Here is a tiny trained network, its code and every weight. The questions are about switching its units off for an input and a target symbol, where a switched-off unit gives its printed mean instead of its output.

import numpy as np


def w(rows, s, z=0):
    codes = np.array(rows[::2]) - 128.0
    scale = np.full(codes.shape[1], s)
    scale[-1] = z or s
    return codes * scale


def f(y):
    return np.maximum(y, 0)


def softmax(a):
    e = np.exp(a - a.max(-1, keepdims=True))
    return e / e.sum(-1, keepdims=True)


def log_softmax(a):
    a = a - a.max(-1, keepdims=True)
    return a - np.log(np.exp(a).sum(-1, keepdims=True))


def net(x, mask):
    ids = ['αβγδεηθλμξπστψω'.index(c) for c in x.split()]
    T = len(ids)
    res = E[ids] + P[:T]
    u = 0
    for l in range(3):
        r = res
        for j in range(2):
            rows = slice(2 * j, 2 * j + 2)
            q, k, v = (r @ M[l][rows].T for M in (Q, K, V))
            z = softmax(np.where(np.tri(T) > 0, q @ k.T / 2**0.5, -1e9)) @ v
            o = O[l][rows]
            res = res + np.where(mask[u + j], z, o[:, -1]) @ o[:, :-1]
        u += 2
        y = f(res @ A[l][:, :-1].T + A[l][:, -1])
        res = res + np.where(mask[u : u + 8], y, B[l][:, -1]) @ B[l][:, :-1]
        u += 8
    return log_softmax(res[-1] @ U[:, :-1].T + U[:, -1])


Q, K, V, O, A, B = {}, {}, {}, {}, {}, {}
E = w([
[137,57,224,99,71,82,180],'α',
[41,96,118,118,123,89,99],'β',
[148,178,180,159,201,177,63],'γ',
[124,149,155,166,128,131,19],'δ',
[88,90,45,143,160,91,136],'ε',
[151,80,177,122,162,154,130],'η',
[180,253,71,49,68,214,207],'θ',
[229,107,72,205,114,83,159],'λ',
[126,105,130,154,112,125,55],'μ',
[87,105,42,126,139,138,55],'ξ',
[129,101,87,124,174,107,119],'π',
[186,113,183,171,180,168,141],'σ',
[126,133,164,104,196,175,77],'τ',
[149,108,127,154,137,130,70],'ψ',
[158,108,194,171,138,152,109],'ω',
],0.011)
P = w([
[152,170,173,79,155,3,80],'0',
[159,127,132,80,197,72,137],'1',
[161,119,117,90,182,116,131],'2',
[164,116,119,96,162,145,120],'3',
[152,114,121,106,144,164,116],'4',
[155,112,119,115,139,177,108],'5',
[158,114,114,123,132,186,111],'6',
[149,117,116,140,121,190,107],'7',
[147,126,114,145,121,201,107],'8',
[154,124,112,152,122,203,116],'9',
[155,123,110,164,118,207,114],'10',
[157,127,102,170,122,212,114],'11',
[152,134,103,177,122,214,126],'12',
],0.0058)
Q[0] = w([
[221,190,48,193,202,124,61],'L0H0',
[120,195,224,64,255,239,32],'L0H0',
[53,63,118,81,99,50,184],'L0H1',
[59,14,144,75,113,53,192],'L0H1',
],0.0047)
K[0] = w([
[168,162,47,158,203,122,96],'L0H0',
[96,170,189,79,200,250,95],'L0H0',
[133,9,147,221,197,86,71],'L0H1',
[96,3,194,214,201,103,55],'L0H1',
],0.0056)
V[0] = w([
[194,109,101,148,1,120,225],'L0H0',
[130,174,132,93,115,164,140],'L0H0',
[104,181,132,106,89,173,151],'L0H1',
[140,223,85,59,75,188,178],'L0H1',
],0.0064)
O[0] = w([
[166,108,153,114,2,191,183,2],'L0H0',
[74,109,161,146,124,107,157,82],'L0H0',
[81,138,139,144,114,113,144,56],'L0H1',
[12,181,144,222,119,156,144,82],'L0H1',
],0.0075,0.002)
A[0] = w([
[137,89,181,163,40,180,189,128],'L0N0',
[172,125,175,124,150,169,83,254],'L0N1',
[50,122,106,161,141,159,96,135],'L0N2',
[124,138,211,103,192,146,151,241],'L0N3',
[138,140,111,123,32,177,192,93],'L0N4',
[2,138,76,154,194,131,141,162],'L0N5',
[87,81,103,154,101,168,121,105],'L0N6',
[115,116,99,121,147,31,148,190],'L0N7',
],0.0072,0.0035)
B[0] = w([
[111,63,176,194,163,137,228,168],'L0N0',
[121,100,149,117,198,179,108,254],'L0N1',
[59,73,89,182,45,166,61,165],'L0N2',
[127,100,174,124,132,217,178,210],'L0N3',
[107,128,91,228,148,165,226,156],'L0N4',
[126,67,54,186,2,231,140,184],'L0N5',
[117,75,161,93,73,54,93,141],'L0N6',
[165,143,144,31,127,117,62,169],'L0N7',
],0.0065,0.0063)
Q[1] = w([
[138,140,98,119,158,142,128],'L1H0',
[121,200,109,98,174,163,99],'L1H0',
[250,94,156,138,182,28,190],'L1H1',
[98,119,159,165,2,56,188],'L1H1',
],0.007)
K[1] = w([
[153,99,113,118,123,112,110],'L1H0',
[129,75,170,104,197,84,72],'L1H0',
[206,146,165,112,135,84,192],'L1H1',
[108,73,148,107,2,102,186],'L1H1',
],0.0067)
V[1] = w([
[191,156,153,54,123,31,108],'L1H0',
[70,187,73,169,27,167,157],'L1H0',
[104,53,242,76,107,70,164],'L1H1',
[162,220,4,132,76,72,131],'L1H1',
],0.0042)
O[1] = w([
[50,162,139,95,170,157,138,80],'L1H0',
[142,54,184,145,113,82,109,50],'L1H0',
[117,151,1,192,169,128,63,101],'L1H1',
[79,100,191,133,177,160,201,1],'L1H1',
],0.006,0.0049)
A[1] = w([
[126,122,135,176,103,188,220,107],'L1N0',
[167,117,92,150,108,127,111,10],'L1N1',
[202,51,121,136,128,142,153,246],'L1N2',
[94,134,253,76,172,151,182,212],'L1N3',
[143,123,14,107,80,86,101,154],'L1N4',
[148,62,166,153,112,154,104,254],'L1N5',
[172,171,83,168,120,81,128,53],'L1N6',
[86,77,191,131,81,135,168,191],'L1N7',
],0.007,0.0018)
B[1] = w([
[83,125,116,206,111,174,210,207],'L1N0',
[98,141,167,96,163,91,153,158],'L1N1',
[131,94,108,93,202,154,124,254],'L1N2',
[186,193,255,58,100,105,104,160],'L1N3',
[180,133,170,17,100,112,133,184],'L1N4',
[130,84,85,138,155,172,101,239],'L1N5',
[119,145,185,113,166,102,123,145],'L1N6',
[219,144,176,103,52,144,62,191],'L1N7',
],0.0069,0.0068)
Q[2] = w([
[16,106,103,161,79,35,81],'L2H0',
[216,136,163,27,157,150,118],'L2H0',
[68,165,128,99,106,65,122],'L2H1',
[218,3,102,151,113,231,173],'L2H1',
],0.0042)
K[2] = w([
[192,125,58,129,196,77,49],'L2H0',
[134,146,101,157,106,181,184],'L2H0',
[112,37,103,55,91,120,68],'L2H1',
[139,254,164,216,129,174,244],'L2H1',
],0.0053)
V[2] = w([
[114,30,83,97,189,81,119],'L2H0',
[69,155,145,121,155,145,81],'L2H0',
[134,119,108,62,156,40,96],'L2H1',
[40,243,101,221,4,81,185],'L2H1',
],0.0042)
O[2] = w([
[146,75,165,131,36,109,3,147],'L2H0',
[113,65,89,151,147,133,137,123],'L2H0',
[160,85,144,179,84,192,133,2],'L2H1',
[39,105,168,107,172,72,176,41],'L2H1',
],0.0051,0.0056)
A[2] = w([
[150,153,91,82,239,2,214,99],'L2N0',
[133,61,115,71,73,69,208,86],'L2N1',
[166,192,140,94,123,150,92,252],'L2N2',
[207,153,172,47,168,131,109,105],'L2N3',
[147,186,103,99,124,148,53,239],'L2N4',
[133,53,66,177,116,196,157,132],'L2N5',
[119,125,136,64,132,142,66,96],'L2N6',
[177,221,104,43,9,86,67,181],'L2N7',
],0.0065,0.0025)
B[2] = w([
[184,244,153,162,75,170,21,166],'L2N0',
[177,106,96,66,32,140,142,154],'L2N1',
[172,64,159,124,63,132,119,237],'L2N2',
[123,132,186,104,36,107,103,245],'L2N3',
[156,71,146,147,108,155,175,255],'L2N4',
[132,167,46,145,158,180,134,214],'L2N5',
[128,139,98,132,167,88,219,202],'L2N6',
[173,113,254,136,204,184,148,201],'L2N7',
],0.0067,0.0091)
U = w([
[160,80,214,115,72,144,99,155],'α',
[153,99,39,142,70,162,114,191],'β',
[110,112,23,129,205,159,123,229],'γ',
[125,105,84,153,254,150,175,47],'δ',
[96,162,155,114,110,134,177,123],'ε',
[101,97,87,71,121,100,154,107],'η',
[112,105,134,119,141,85,136,86],'θ',
[130,169,150,181,142,82,124,228],'λ',
[116,175,106,91,84,116,118,73],'μ',
[105,187,116,109,138,134,110,109],'ξ',
[105,97,129,132,163,83,125,153],'π',
[105,112,177,133,193,118,157,43],'σ',
[106,148,132,89,101,99,128,88],'τ',
[107,178,170,113,179,147,133,4],'ψ',
[103,125,146,157,86,101,89,26],'ω',
],0.008,0.0037)

Each question gives the input, a string of symbols that net reads in full, and the target symbol t.
The units are the heads (2 rows each of Q, K, V and O) and the neurons (one row each of A and B). Each row of codes is followed by its name. A weight is (code - 128) times the scale printed after its matrix; where a second scale follows, it is the last column's (O, A, B and U).
mask holds one flag per unit, layer by layer, with each layer's heads first. A switched-off unit (its flag False) gives its mean, the last column of its rows in O or B, instead of its output. The means were averaged over made-up inputs and are rounded, as every weight is.
A unit's drop is (log p(t) with every unit on - log p(t) with that unit switched off) / (log p(t) with every unit on - log p(t) with every unit switched off).
The circuit of an input: a set's keep is (log p(t) with only the set's units on - log p(t) with every unit switched off) / (log p(t) with every unit on - log p(t) with every unit switched off). Starting from the 12 units with the biggest drops (on a tie, the unit counted first), units are removed one at a time, each time the one whose removal leaves the highest keep (on an exact tie, the one counted first), for as long as the keep stays at least 0.8.
units of the circuit, in order: the units of the circuit, biggest drop first
most important unit: the unit with the biggest drop
top k neurons: the k neurons with the biggest drops, biggest first
k most important neurons of layer l: the k neurons of layer l with the biggest drops, biggest first
heads that matter: for each layer, one digit per head in row order, 1 if its drop is at least 0.15 and else 0, layers parted by /
drop when u is switched off: that unit's drop, to one decimal
input λ δ ε ξ, target α: top 3 neurons => (L1N4; L2N7; L1N0)
input ψ τ λ ξ η τ, target β: units of the circuit, in order => (L0H0; L2H1; L2N7; L0N5)
input α θ τ, target γ: units of the circuit, in order => (L0H1; L0N5; L2N3; L2N5)
input θ π ω η γ, target β: units of the circuit, in order => (L0N5; L0H1)
input ψ λ δ λ γ ψ λ, target γ: heads that matter => 10 / 01 / 00
input ψ τ η θ ε, target μ: 3 most important neurons of layer 2 => (L2N0; L2N1; L2N7)
input τ σ τ, target β: heads that matter => 10 / 01 / 01
input τ γ η β τ ε ε α τ β ξ γ, target β: most important unit => L2H1
input ω β β σ λ, target α: heads that matter => 01 / 00 / 00
input γ λ η σ τ ω σ ω, target β: heads that matter => 00 / 01 / 01
input β α ω λ δ ψ ψ ω τ η μ α, target β: top 2 neurons => (L2N7; L2N5)
input λ γ λ ω θ σ, target δ: heads that matter => 01 / 10 / 11
input λ η π, target α: 4 most important neurons of layer 1 => (L1N0; L1N4; L1N5; L1N2)
input ω γ θ γ β ξ, target η: top neuron => (L0N5)
input ξ ω ψ ψ ε, target α: 2 most important neurons of layer 0 => (L0N7; L0N1)
input λ σ μ π α λ σ λ, target γ: heads that matter => 10 / 00 / 00
input α β λ σ α α π ψ β λ ε, target α: top 3 neurons => (L1N4; L2N7; L1N0)
input γ α ξ, target α: top 3 neurons => (L1N4; L2N7; L0N3)
input α σ β, target α: 2 most important neurons of layer 1 => (L1N4; L1N0)
input θ λ β σ σ ε, target μ: most important unit => L2N0
input τ θ τ τ α δ ε λ, target λ: top 3 neurons => (L2N0; L0N5; L1N0)
input ψ ε θ λ ω δ σ ξ, target η: 2 most important neurons of layer 0 => (L0N2; L0N5)
input ε ψ λ ξ σ τ λ α λ α, target β: 3 most important neurons of layer 2 => (L2N7; L2N5; L2N6)
input α β β σ θ λ π, target ξ: 2 most important neurons of layer 0 => (L0N4; L0N5)
input π δ ε ξ ε η θ λ η η λ λ σ, target δ: 3 most important neurons of layer 1 => (L1N5; L1N0; L1N2)
input η λ α ω η, target β: 2 most important neurons of layer 2 => (L2N7; L2N5)
input δ ω τ τ α θ ω ω μ λ, target λ: 2 most important neurons of layer 1 => (L1N0; L1N6)
input λ ω α α δ η δ δ τ α, target γ: 3 most important neurons of layer 0 => (L0N0; L0N4; L0N7)
input δ ψ η α ξ ψ α δ ε σ ε α, target γ: drop when L2N2 is switched off => 0.1
input σ δ ξ λ, target α: drop when L1N2 is switched off => 0.0
